In the rows, zero is written as 128.
Each row of numbers belongs to one of the nodes below and depends on some of the facts about them. Some rows are named. Which node is each other row?

Some facts about the nodes:
tistin λ zitagom; tistin λ mitrum; tistin λ kofe; tistin λ gretusok; tistin λ gikik; zigam λ nosun
zigam λ dridre; zigam λ sote; zigam λ plufuflam; zigam λ dafluru; tatogum λ grozim; tatogum λ brostom
tatogum λ flastas; tatogum λ gotul; tatogum λ mepes; tatogum λ goplum; fozon λ klorur; fozon λ feran
vaples λ stutel; vaples λ bevogil; vaples λ gakluplus; vaples λ letre; vaples λ flezadrin; vaples λ bobrim
vaples λ keplelen; vaples λ goplum; brema λ matronum; brema λ floru; brema λ zabre; brema λ rotol
brema λ nokin; brema λ goplum; gribin λ flufliklo; gribin λ flenom; gribin λ meklam; gribin λ peklebram
gribin λ stokluk; gribin λ sopas; nezostum λ stiklin; nezostum λ trupes; nezostum λ sote; nezostum λ tropil
dazin λ flezadrin; dazin λ stokluk; stuklidror λ vatal; stuklidror λ zitagom; stuklidror λ meklustok; stuklidror λ sote
stuklidror λ klofi; stuklidror λ keplelen; stuklidror λ beskarel; stuklidror λ feran; pamas λ sebru; pamas λ motikil
pamas λ sopas; skidrik λ deplur; skidrik λ nuflek; skidrik λ tifa; skidrik λ vuno; skidrik λ gotul
skidrik λ pleske; skidrik λ grusku; niklel λ gizim; niklel λ zunem; skabrotrir λ tibi; skabrotrir λ gakluplus
kogok λ vatal; kogok λ brostom; kogok λ vinik; fleske λ deplur; fleske λ tibi; fleske λ grupono
fleske λ pestupla; fleske λ lusapu; flagi λ trosku; flagi λ mibramer; flagi λ flata; flagi λ nuflek
flagi λ meklam; flagi λ klofi; flagi λ tupok; zeskuzom λ tibi; zeskuzom λ mitrum; zeskuzom λ tovol
skestoflel λ kluplem; skestoflel λ kolem; skestoflel λ meklustok; skestoflel λ tifa; skestoflel λ patre; skestoflel λ floplu
skestoflel λ zuvus; putrostil λ gizim; putrostil λ stagri; putrostil λ gakluplus; stiflok λ flufliklo; stiflok λ motikil
stiflok λ tralon; stiflok λ pleske; pabas λ grogrun; pladrin λ drigak; pladrin λ tupok; mebrer λ brevuk
mebrer λ stiklin; pagruk λ bugru; pagruk λ rakluter; pagruk λ gretusok; pagruk λ zunem; pagruk λ fuplom
grinum λ rakluter; grinum λ droler; grinum λ floplu; grinum λ nafli; grinum λ tropil; rusku λ trosku
rusku λ grogrun; tige λ flastas; tige λ klesta; zaten λ flata; zaten λ bevogil; zaten λ sifiska
stebo λ pire; stebo λ lipir; stebo λ trulis; stebo λ loskis; stebo λ duskimer; stebo λ klofi
stebo λ grimok; klesta π a; gakluplus π a; tistin π a; stiklin π b; brostom π b
dafluru π a; zigam π c; nafli π a; lusapu π b; tatogum π a; brevuk π b
grimok π b; meklam π a; fozon π a; goplum π a; grozim π b; vaples π a
nokin π a; vuno π a; duskimer π a; fuplom π a; bugru π b; brema π a
nosun π a; letre π a; trupes π b; gribin π c; sebru π b; vinik π c
nezostum π a; loskis π b; flastas π a; mibramer π c; klofi π c; grogrun π a
tifa π a; klorur π b; plufuflam π a; drigak π b; pire π a; bobrim π a
dazin π a; kluplem π a; zunem π b; flata π a; flezadrin π b; gretusok π a
lipir π c; peklebram π a; floru π a; nuflek π b; droler π b; sote π a
gizim π b; grupono π b; stuklidror π b; feran π a; pamas π b; patre π c
suflo π b; trulis π c; kolem π b; beskarel π c; flufliklo π a; mepes π c
skidrik π a; niklel π a; skabrotrir π a; stutel π a; keplelen π a; grusku π c
kogok π c; fleske π b; flagi π a; zeskuzom π b; skestoflel π a; putrostil π b
deplur π a; zitagom π c; sopas π a; stiflok π a; flenom π b; grekam π a
tupok π b; vatal π a; bevogil π b; sifiska π b; pabas π b; pladrin π b
pestupla π b; tovol π b; pleske π a; gikik π a; zabre π c; rakluter π b
tibi π a; mebrer π b; trosku π b; mitrum π a; stokluk π a; motikil π b
pagruk π a; rotol π a; zuvus π a; matronum π b; dridre π a; girin π c
stagri π a; tralon π b; grinum π b; rusku π a; tige π a; tropil π a
zaten π a; floplu π a; gotul π c; meklustok π a; stebo π b; kofe π b

Named rows:
[141 128 132 115  93 141  61 133 162 105  90 111 190 155 111  75 102 189
  78  91 104 130 118 151 135  56  91 139 156 120 104 154 165 165  53 142
 121 112 151 115 124 127 150]: matronum
[158 172 117  95 143 133 102  87 194 121 109 161 167 146 120  77 113 153
 110 111 124 157 130 171 121  90 117 128 136 160 153 144 143 174  55 214
 123 133 127  90 196 117 196]: peklebram
[147 152 139 126 113 110  62  18 144 146 106 131 125 161 109 111 157 153
 122 119 118 179 126 151 106 109 111 127  98 130 148 128 123 155 126 179
  93 132 105 137 204 131 177]: rusku
[153 149 124 109 116 126 118 104 158 122 123 170 159 155 102  97 111 171
 125 127  95 105 120 133 105  74 123 135 150 137 147 147 122 144  95 194
 140  95 140  99 175 141 141]: zitagom
[164 170 118  72 125 136  89  89 168 117 104 168 166 147 124  77 112 158
 112 110 127 138 153 181 106  84 140 129 139 150 152 142 175 169  69 221
 114 120 135  99 177 121 200]: flenom
[137 116 135 136 102 133  86 131 202 102  85  89 185 162 118 102  97 179
  82 117  94 123  92 166 131  66  96 136 152 110 109 147 141 175  45 162
 118 132 138 104 140 116 147]: floru
[157 152 110 130 115 123 139 100 182 135 127 166 174 150  92  82 108 182
 122 125  99 133 100 130 124  76 127 107 140 145 136 132 131 142  75 197
 126 109 128  88 179 131 164]: tibi
[179 144 115 141 118 147  70  99 168 145 153 152 136 173 112 132  79 137
 120 141 151 104 119 138 106  64 111 152 144 108 131 126 106 180 141 187
 138  65 148 124 179 146 171]: lipir
[173 140  99 113  97 125 114 110 157 131 122 190 143 162 102  72  87 181
 127 116 105 137 117 125 108  45 136 103 158 157 128 127 154 125  70 179
 113 102 149 100 150 145 148]: zunem
[155 149 110 132 106 124 129 101 182 126 126 165 155 152  99  76 102 187
 119 122 102 131 100 125 125  67 120 106 147 149 125 129 125 132  64 185
 127 116 139  85 170 132 155]: stagri
[170 143 106 115  99 131 119 116 164 144 129 175 147 150 100  62  92 175
 134 103 117 132 105 125 119  54 140 116 167 155 123 126 157 120  65 195
 105  97 136 103 161 142 161]: tovol
[175 109 113  57 144 103  80 100 170 122  97 172 163 165 133 127 101 175
 150 148 107 124 120 172  69  85  89 102 160 174 181 134 174 165  66 183
 126  96 137 123 155 145  89]: brevuk
[173 140 117  99 130 114 100  84 182 126 134 174 156 148 126  98 108 181
 124 139 113 131 127 137 110  87  79 100 152 185 150 117 127 155  65 173
 143 108 146 105 160 137 120]: tropil
[158 126 115  77 159 106  91  98 172 129 116 164 198 153 116 128 116 177
 133 148 117 137 117 163  95 102  60 104 155 175 169 142 147 175  73 172
 150  90 134 123 173 138 107]: dridre
[164 136 114 102 112 120  81  93 151 141 102 158 136 163 110  88 111 160
 123 105 124 159 113 150 106  61 119 123 146 151 137 134 160 135  82 173
  99 110 139 125 169 140 155]: suflo
[173 138  99 152 129 138  78  90 187 146 158 146 150 179 109 132  77 148
 117 157 157 121 111 144 112  82 104 126 139 105 126 109 114 180 126 178
 133  77 142 123 182 134 184]: duskimer
[143 129 134 122 114 132 106 102 196 110 106 111 183 155 117  91 109 175
  99 120 103 113 103 158 122  90 107 132 151 124 116 136 145 165  53 178
 115 122 127  99 166 119 163]: goplum
[162 147 112 114 127 118 110  95 183 134 130 163 174 144 111  94 106 180
 128 135 112 126 111 144 119  84 106 113 153 161 152 130 137 159  68 193
 133 106 135  98 175 134 148]: kluplem

Which node is each row?
No name comes twice in this set of rows, the named rows included.
[153 139 125 123 116 116 102  72 179 126 100 138 135 161 121 106 107 164
 120 135  97 147 109 150 103  88 114 116 131 139 141 128 130 152  75 186
 106 134 121 108 175 133 145] => grekam
[147 170 135  68 113 115  86  45 137 130  68 162 131 161 116  69 147 143
 116  98 105 184 145 176  92  93 141 123 114 155 155 148 173 143  75 205
  88 150 111 115 186 125 189] => pamas
[155 164 128  95 127 137  91  96 157 128 131 157 150 160 113  99 107 139
 106 116 125 118 131 160 110  82 112 150 147 137 138 152 125 163  95 196
 135  95 135  98 189 132 186] => mibramer
[137 131 154 110 103 114  85  72 133 131  88 129 119 169 112 101 141 148
 107 110  87 147 100 141  99  73  96 142 131 134 132 148 122 132  95 161
 107 124 115 125 171 143 134] => kogok
[141 169 148  91 114 116  91  52 133 132  85 154 119 146 114  86 158 137
 114  97  95 162 131 168  96  88 128 149 116 153 161 159 129 143  95 206
 103 142 107 113 199 135 173] => gribin
[164 143 120 103 124 130  98 114 170 123 107 161 146 167 120 106  91 156
 118 129 106 117 116 155 100  58 114 136 145 142 149 152 122 158  80 192
 137 106 147  98 162 138 140] => beskarel
[155 143 128 104 102 116  61  44 131 149  98 146 114 171 114  99 141 141
 125 109 124 169 120 158  92  84 130 129 118 135 139 133 159 141 112 182
  82 118 112 137 194 141 180] => pladrin
[169 148 124 100 120 125 113 117 174 122 111 163 145 150 124  98  93 156
 123 125 104 112 118 153 102  64 119 135 158 154 151 148 129 154  75 203
 133 106 140  97 166 140 143] => patre
[154 146 136 101 111 119  96  90 147 134 103 155 129 161 112  98 123 151
 115 113 100 136 113 143 104  72 110 143 137 144 147 150 124 141  90 187
 119 115 129 107 177 141 147] => girin
[147 127 128 127 114 100  97  52 159 138  89 139 111 185 119 117 124 155
 123 147  96 173  99 152  87  77 108 101 116 136 132 126 124 140  90 167
  99 136 116 125 168 142 128] => fozon
[151 126 132  96 101 105  85  51 124 134 110 145 124 175 116  93 130 160
 125 120 104 143 118 141  81  95 105 107 142 134 134 122 152 122  97 165
  89 109 120 129 175 144 146] => stuklidror
[170 140 107  88 116 124  98 104 168 125 120 174 164 152 113  91  96 171
 128 117 115 126 126 147 103  72 120 117 157 156 143 133 164 151  73 194
 119 100 144 109 166 138 151] => kolem

The same nodes again, as new rows of numbers:
Some rows with their names:
[133 156 131 120 144  94 121 119 122 135  94 137 134 139 141  90 123  88
 126 132 122 133 101 140 128  81 103 177 123 143 145 138 142 155 125 148
 122  75 118]: mitrum
[118  98 115 163  82 140 126 163 114 125 102 120 128 129 129 159 111 115
 168 121 111 134  93 139 129 123 107 130 126 110 160 157 126 156 111 153
 142 156 170]: kluplem
[180 142 124 124  98 102 121 160 116 127  61 130 132 165 139 154 167 136
  90 160 142 116 160 112 140 130 156 141  99 106 136 131 137 145 117 119
 133 101 121]: niklel
[135 168 155  87 142 147 121 135  92 137  86 124 137 130 160 126 134 138
  82 153  92 123  95 121 135 107 125 124 146 132 135 151 199 138 130 166
 139  63 107]: zunem
[152 100 145 138 116  77 139 142 133 118 109 155 162 173 136 129 154 162
 140 130 182 103 233  98 123 200 146  87 144 180 113  99  84 123 158  79
  90 179 157]: gribin
[ 96  88 130 140 130  76 141 135 136 113 135 118 139 127 157 139 154 118
 157 133 130 124 159 108  98 145  93 154 153 141 163 131  90 119 173 104
 142  91 157]: peklebram
[130 128 131 127 144 128 122  86 130 122 138 147 112 146 135 137 149 189
 114 156 125 136 131 107 142 145 171  87 121  94  87 106 152 133 143 130
 113 137 116]: pabas
[148 159 132 129 111 103 113 155 106 141  60 112 133 129 150 136 138 121
 114 156  96 126 131 105 118  87 130 156 130 123 131 135 152 145 115 149
 146  66 131]: fuplom
[121 121 144 111 107 106 107 126 140 124 116 131 141 131  90  83 102 101
 163  87 122  90 139 149 120 120 133 143 167 166 118  77 134 116 118 135
 115 172 126]: beskarel
[174 107 142 119 114 127 101 104 130  93 115 136 133 212 127 150 147 115
 105 111 147 112 130 139 188 175 177 108 148 119  82  62 156 148  95  93
 122 230  84]: stuklidror
[119 112 131  84 163 135 150 115 134 109 165 122 107 141 108 135 138 136
 121  90 124 114  92 157 134 161 125 131 140  96 145 136 150  79 152 138
 123  93 114]: bevogil
[144 140 109 102 133 104 146 154 125 116 118 126 129 124 132 144 140 118
 106 118 135 114 132 141 115 121 117 164  99 113 160 170 125 115 126 133
 129  67 133]: stagri
[184 137 106 126 136 114 151 134 132 121  97 158 127 165 135 147 156 117
 107 107 182 112 142 144 141 132 137 152  73 124 141 161 106 151 130 116
  97 123 133]: skabrotrir
[122 164 153 109 110 155 110 139  82 137  79 115 122 129 162 132 117 160
 102 149  79 133  95 119 136 112 129 112 146 119 130 156 204 139 118 174
 161  94 116]: rakluter
[143 123 125  99 130 134 101 144 130 111 121 151 155  44 127 102 108 104
 146 119 120 101 145 108 115 120 132 132 146 182 116  33 141 139 157 135
 117 131 118]: lipir
[103 153 128  96 112 162 119  97 112 133 135 110 106  91 145 126 112 178
 103 101  92 140 119 147 136 119 150 113 159 118 114 159 169 109 102 148
 166 165  96]: trupes
[104 158 128  96 122 157 124 101 110 133 148 118 109  86 149 119 111 186
  93 111 103 151 126 137 137 125 145 107 158 116 116 153 154 104 116 146
 171 146  88]: brevuk
[ 92 142 110 119 102 108 119 102 137 134 143 114 107  82 128  96 128 146
 135  95 104 138 149 144 123 100 142 162 147 111 131 136 114 102  88 118
 165 163 106]: dridre

Which node is each row?
No name comes twice in this set of rows, the named rows included.
[150 151 114 112  83 111 110  99 144 128 119 149 128 130 102  97 125 187
 114  88 151 102 209 137 142 139 194  98 146 150  75 115 111 108  80 103
 124 242 115] => zigam
[124 153 107 118 154 127 149 122 129 149 126 158 123 106 137  99 125  94
 119 113 141 129 102 157 113  83  97 168  93 142 171 188 116 157 142 153
 103  76 148] => tibi
[113  96 117 138 100 122 113 143 126 105 120 113 127 133 123 140 111  93
 174  99 102 130  79 147 134 115 109 161 146 119 162 126 134 140 112 142
 143 157 143] => meklustok
[132 153 129 108 100 161 121  99 113 116 124 124 117 126 135 143 132 199
  83 126 126 138 154 133 154 151 175  92 140 104  86 155 156 118  91 113
 148 180  97] => mebrer
[116 118 139  78 158 126 153 124 126 115 158 103 127 138 129 132 138 117
 115  95 129 107 112 157 122 174 108 141 146 124 158 153 147  72 148 131
 131  93 108] => flezadrin
[159  80 103 166 103  86 118 121 153 102 118 161 119 183 132 153 180 149
 158 150 164 115 161  91 146 165 177 122  93  82  96  65  98 143 153  97
 105 157 157] => flagi
[196 144 132 147 113  78 104 125 125 120  53 147 148 209 145 121 148  98
 106 141 154 113 151 113 162 112 156 151 109 126 104  98 125 184  92 105
 112 137 113] => tistin
[126 135 117  92 142 111 152 147 140 125 126 120 118 118 123 125 142  98
 120 101 136 111 108 157 117 114 103 181 107 120 183 174 122 111 135 137
 124  66 135] => gakluplus
[188 102 110 124 120  90 148 149 150  87 115 119 127 202 102 173 173 116
 109 115 186 101 178 141 149 186 157 136  82  82 134 125  97 103 110  80
 117 159 116] => vaples
[ 99 115 116 137 126  96 121 114 135 132 142 131 103 103 118 118 146 154
 162 142 103 131 121 105 111 101 140 150 113  97 126 118 114 119 159 142
 131  76 155] => grogrun

